Here is a tiny trained network, its code and every weight. The questions are about switching its units off for an input and a target symbol, where a switched-off unit gives its printed mean instead of its output.

import numpy as np


def w(rows, s, z=0):
    codes = np.array(rows[::2]) - 128.0
    scale = np.full(codes.shape[1], s)
    scale[-1] = z or s
    return codes * scale


def norm(h):
    return h / np.sqrt((h * h).mean(-1, keepdims=True) + 1e-5)


def f(y):
    return np.maximum(y, 0)


def softmax(a):
    e = np.exp(a - a.max(-1, keepdims=True))
    return e / e.sum(-1, keepdims=True)


def log_softmax(a):
    a = a - a.max(-1, keepdims=True)
    return a - np.log(np.exp(a).sum(-1, keepdims=True))


def net(x, mask):
    ids = ['αβγδεζηθλμξστφψω'.index(c) for c in x.split()]
    T = len(ids)
    res = E[ids] + P[:T]
    u = 0
    for l in range(3):
        q, k, v = (norm(res) @ M[l].T for M in (Q, K, V))
        z = softmax(np.where(np.tri(T) > 0, q @ k.T / 3**0.5, -1e9)) @ v
        res = res + np.where(mask[u], z, O[l][:, -1]) @ O[l][:, :-1]
        u += 1
        y = f(norm(res) @ A[l][:, :-1].T + A[l][:, -1])
        res = res + np.where(mask[u : u + 12], y, B[l][:, -1]) @ B[l][:, :-1]
        u += 12
    return log_softmax(norm(res)[-1] @ U[:, :-1].T + U[:, -1])


Q, K, V, O, A, B = {}, {}, {}, {}, {}, {}
E = w([
[182,89,89,126,190,74],'α',
[181,128,112,100,102,2],'β',
[136,154,95,125,55,55],'γ',
[145,152,143,102,26,77],'δ',
[2,205,177,27,221,85],'ε',
[196,32,160,53,172,128],'ζ',
[156,167,156,234,142,154],'η',
[203,99,178,56,82,159],'θ',
[149,178,107,248,161,22],'λ',
[184,125,204,193,116,168],'μ',
[115,60,182,165,87,63],'ξ',
[141,161,67,176,180,150],'σ',
[86,144,86,189,67,126],'τ',
[120,73,34,164,164,155],'φ',
[173,108,145,177,224,135],'ψ',
[107,46,73,142,92,208],'ω',
],0.008)
P = w([
[68,191,99,97,140,174],'0',
[106,3,159,111,112,20],'1',
[127,38,164,153,139,37],'2',
[149,77,164,179,161,51],'3',
[167,104,159,203,179,59],'4',
[163,110,174,178,161,60],'5',
[150,115,199,194,203,34],'6',
],0.0041)
Q[0] = w([
[164,76,162,131,125,140],'L0H0',
[168,60,190,178,160,2],'L0H0',
[112,190,147,117,134,154],'L0H0',
],0.0081)
K[0] = w([
[100,129,134,166,92,137],'L0H0',
[3,63,44,183,170,236],'L0H0',
[173,148,97,87,156,42],'L0H0',
],0.0068)
V[0] = w([
[196,44,33,174,192,121],'L0H0',
[227,28,104,88,76,236],'L0H0',
[35,129,176,1,214,132],'L0H0',
],0.0032)
O[0] = w([
[113,14,37,122,104,98,252],'L0H0',
[120,47,159,170,18,121,115],'L0H0',
[119,93,214,128,254,93,92],'L0H0',
],0.0052,0.0023)
A[0] = w([
[131,93,158,163,95,131,42],'L0N0',
[119,95,162,77,57,142,69],'L0N1',
[58,117,101,131,91,72,82],'L0N2',
[152,128,161,163,46,59,33],'L0N3',
[108,59,154,111,103,102,18],'L0N4',
[141,96,169,177,77,113,3],'L0N5',
[59,85,173,201,146,111,100],'L0N6',
[140,169,111,243,161,91,122],'L0N7',
[113,91,70,135,90,60,82],'L0N8',
[77,109,80,126,178,73,131],'L0N9',
[153,136,114,157,196,254,59],'L0N10',
[124,147,127,155,133,117,60],'L0N11',
],0.0063,0.0044)
B[0] = w([
[127,155,74,121,153,95,147],'L0N0',
[127,84,124,165,192,121,168],'L0N1',
[220,149,142,95,188,179,182],'L0N2',
[108,68,99,82,187,157,198],'L0N3',
[177,189,90,188,163,139,166],'L0N4',
[100,141,56,125,154,92,152],'L0N5',
[189,166,133,60,102,115,203],'L0N6',
[142,56,113,52,97,144,253],'L0N7',
[163,103,132,145,166,202,244],'L0N8',
[95,145,194,94,94,150,249],'L0N9',
[84,79,102,3,100,166,146],'L0N10',
[119,113,101,104,103,142,131],'L0N11',
],0.0053,0.0034)
Q[1] = w([
[153,70,146,109,149,69],'L1H0',
[59,252,193,142,120,189],'L1H0',
[145,115,73,156,99,160],'L1H0',
],0.011)
K[1] = w([
[40,135,144,98,151,169],'L1H0',
[248,46,71,164,97,126],'L1H0',
[154,171,134,98,117,75],'L1H0',
],0.011)
V[1] = w([
[138,177,58,104,196,10],'L1H0',
[134,2,149,151,218,135],'L1H0',
[47,155,34,173,140,161],'L1H0',
],0.0079)
O[1] = w([
[2,117,166,97,125,45,114],'L1H0',
[150,56,57,124,118,69,177],'L1H0',
[65,113,95,143,211,199,6],'L1H0',
],0.0089,0.0025)
A[1] = w([
[145,174,149,202,55,219,142],'L1N0',
[136,177,184,45,76,27,20],'L1N1',
[159,158,186,132,169,190,52],'L1N2',
[130,146,72,160,112,49,104],'L1N3',
[107,82,127,123,13,122,4],'L1N4',
[137,74,103,120,158,110,13],'L1N5',
[67,95,105,63,115,142,70],'L1N6',
[165,122,90,37,204,173,119],'L1N7',
[95,148,100,161,120,216,149],'L1N8',
[47,213,184,190,158,129,139],'L1N9',
[65,127,185,106,174,88,94],'L1N10',
[108,46,141,2,111,136,169],'L1N11',
],0.0083,0.0037)
B[1] = w([
[200,94,125,65,199,26,190],'L1N0',
[108,220,212,128,181,107,211],'L1N1',
[150,168,87,162,200,76,173],'L1N2',
[102,73,195,112,195,118,177],'L1N3',
[148,129,102,237,228,121,153],'L1N4',
[81,138,69,115,100,151,163],'L1N5',
[163,174,84,93,141,119,162],'L1N6',
[68,197,150,182,87,74,191],'L1N7',
[162,134,208,110,173,55,173],'L1N8',
[85,2,190,67,150,207,190],'L1N9',
[146,80,137,40,134,96,202],'L1N10',
[129,247,79,134,150,81,255],'L1N11',
],0.0066,0.0063)
Q[2] = w([
[109,152,131,192,11,180],'L2H0',
[180,86,92,162,139,156],'L2H0',
[195,121,110,83,201,92],'L2H0',
],0.012)
K[2] = w([
[254,15,42,206,169,83],'L2H0',
[169,178,63,151,56,71],'L2H0',
[4,219,214,80,125,93],'L2H0',
],0.0071)
V[2] = w([
[85,228,189,88,87,149],'L2H0',
[153,154,123,109,35,106],'L2H0',
[103,253,67,74,163,158],'L2H0',
],0.0069)
O[2] = w([
[255,18,155,244,102,48,172],'L2H0',
[220,52,100,72,32,139,63],'L2H0',
[139,124,43,216,90,69,252],'L2H0',
],0.0067,0.0027)
A[2] = w([
[96,60,97,55,108,130,6],'L2N0',
[178,118,161,134,9,105,41],'L2N1',
[191,145,178,165,132,126,109],'L2N2',
[73,165,88,189,124,156,20],'L2N3',
[130,74,159,151,139,107,141],'L2N4',
[123,75,188,178,157,191,14],'L2N5',
[140,189,130,174,110,103,205],'L2N6',
[159,131,119,52,71,117,3],'L2N7',
[209,152,136,138,65,174,59],'L2N8',
[147,118,207,68,106,152,132],'L2N9',
[149,127,145,55,111,193,254],'L2N10',
[146,182,167,145,113,154,29],'L2N11',
],0.014,0.0034)
B[2] = w([
[173,232,170,96,171,82,193],'L2N0',
[18,198,127,99,146,121,190],'L2N1',
[109,214,114,116,114,109,253],'L2N2',
[119,117,191,176,22,162,154],'L2N3',
[139,131,122,143,56,165,214],'L2N4',
[171,190,197,109,80,153,164],'L2N5',
[155,55,140,169,180,116,240],'L2N6',
[189,87,195,119,151,93,188],'L2N7',
[32,179,108,88,50,181,182],'L2N8',
[146,82,34,184,74,140,222],'L2N9',
[129,2,139,146,159,162,215],'L2N10',
[195,110,70,125,133,136,140],'L2N11',
],0.011,0.0057)
U = w([
[86,179,26,53,165,89,83],'α',
[83,78,180,120,38,61,47],'β',
[114,61,210,134,94,152,211],'γ',
[215,164,187,164,67,138,115],'δ',
[116,118,145,131,132,98,110],'ε',
[223,82,153,36,148,103,41],'ζ',
[177,194,104,176,218,148,44],'η',
[111,104,91,56,30,140,253],'θ',
[26,101,164,77,148,117,134],'λ',
[186,197,69,116,112,180,190],'μ',
[101,238,146,127,47,90,96],'ξ',
[132,74,112,244,101,126,111],'σ',
[116,195,201,134,174,176,150],'τ',
[31,154,83,165,105,168,228],'φ',
[142,85,2,145,86,81,84],'ψ',
[134,60,86,126,187,192,192],'ω',
],0.0097,0.003)

Each question gives the input, a string of symbols that net reads in full, and the target symbol t.
The units are the heads (3 rows each of Q, K, V and O) and the neurons (one row each of A and B). Each row of codes is followed by its name. A weight is (code - 128) times the scale printed after its matrix; where a second scale follows, it is the last column's (O, A, B and U).
mask holds one flag per unit, layer by layer, with each layer's heads first. A switched-off unit (its flag False) gives its mean, the last column of its rows in O or B, instead of its output. The means were averaged over made-up inputs and are rounded, as every weight is.
A unit's drop is (log p(t) with every unit on - log p(t) with that unit switched off) / (log p(t) with every unit on - log p(t) with every unit switched off).
The circuit of an input: a set's keep is (log p(t) with only the set's units on - log p(t) with every unit switched off) / (log p(t) with every unit on - log p(t) with every unit switched off). Starting from the 12 units with the biggest drops (on a tie, the unit counted first), units are removed one at a time, each time the one whose removal leaves the highest keep (on an exact tie, the one counted first), for as long as the keep stays at least 0.8.
units of the circuit, in order: the units of the circuit, biggest drop first
unit that matters most: the unit with the biggest drop
k most important neurons: the k neurons with the biggest drops, biggest first
top k neurons in layer l: the k neurons of layer l with the biggest drops, biggest first
drop when u is switched off: that unit's drop, to one decimal
input ξ α λ β ω ζ τ, target ξ: units of the circuit, in order => (L0H0, L1H0, L2N1, L0N6)
input λ γ ζ, target λ: units of the circuit, in order => (L1H0)
input ω δ ζ ζ, target ω: units of the circuit, in order => (L2H0, L1H0, L2N10)
input ψ β φ φ ζ, target ψ: 2 most important neurons => (L0N10, L1N11)
input δ μ β, target δ: top 3 neurons in layer 1 => (L1N9, L1N11, L1N2)
input θ α ω, target θ: units of the circuit, in order => (L1H0, L2N8)
input ζ η σ η ω, target ζ: units of the circuit, in order => (L1H0, L2H0, L2N0, L2N10)
input ω γ α ω γ, target ω: units of the circuit, in order => (L2H0, L0H0, L1H0, L2N10)
input λ β τ λ, target λ: units of the circuit, in order => (L1H0, L1N9)
input τ ζ α φ θ ω, target τ: units of the circuit, in order => (L1H0, L2N5)
input β φ λ θ, target β: top 2 neurons in layer 1 => (L1N10, L1N9)
input φ θ β φ λ, target φ: 2 most important neurons => (L2N3, L1N7)
input ψ τ θ α λ, target ψ: 3 most important neurons => (L0N10, L1N11, L0N7)
input φ θ τ γ τ α, target φ: 2 most important neurons => (L2N3, L1N7)
input θ ζ ψ, target θ: most important neuron => (L2N8)
input β θ α μ ψ γ, target β: top 2 neurons in layer 2 => (L2N9, L2N0)
input γ β η ψ, target γ: 2 most important neurons => (L1N9, L2N5)
input γ η β, target γ: top 2 neurons in layer 1 => (L1N9, L1N10)
input μ α α ζ φ δ σ, target μ: top 2 neurons in layer 2 => (L2N8, L2N2)
input ε ω μ, target σ: unit that matters most => L0H0
input μ ζ δ ζ, target μ: 2 most important neurons => (L2N8, L2N2)
input δ μ η β, target δ: 2 most important neurons => (L1N9, L1N11)
input τ α ζ ζ ζ λ, target τ: 2 most important neurons => (L0N7, L1N9)
input ω α ε, target σ: top 2 neurons in layer 2 => (L2N6, L2N3)
input λ δ α ω, target λ: drop when L0H0 is switched off => 1.0
input α γ φ ζ ψ ζ θ, target α: drop when L2H0 is switched off => 0.3
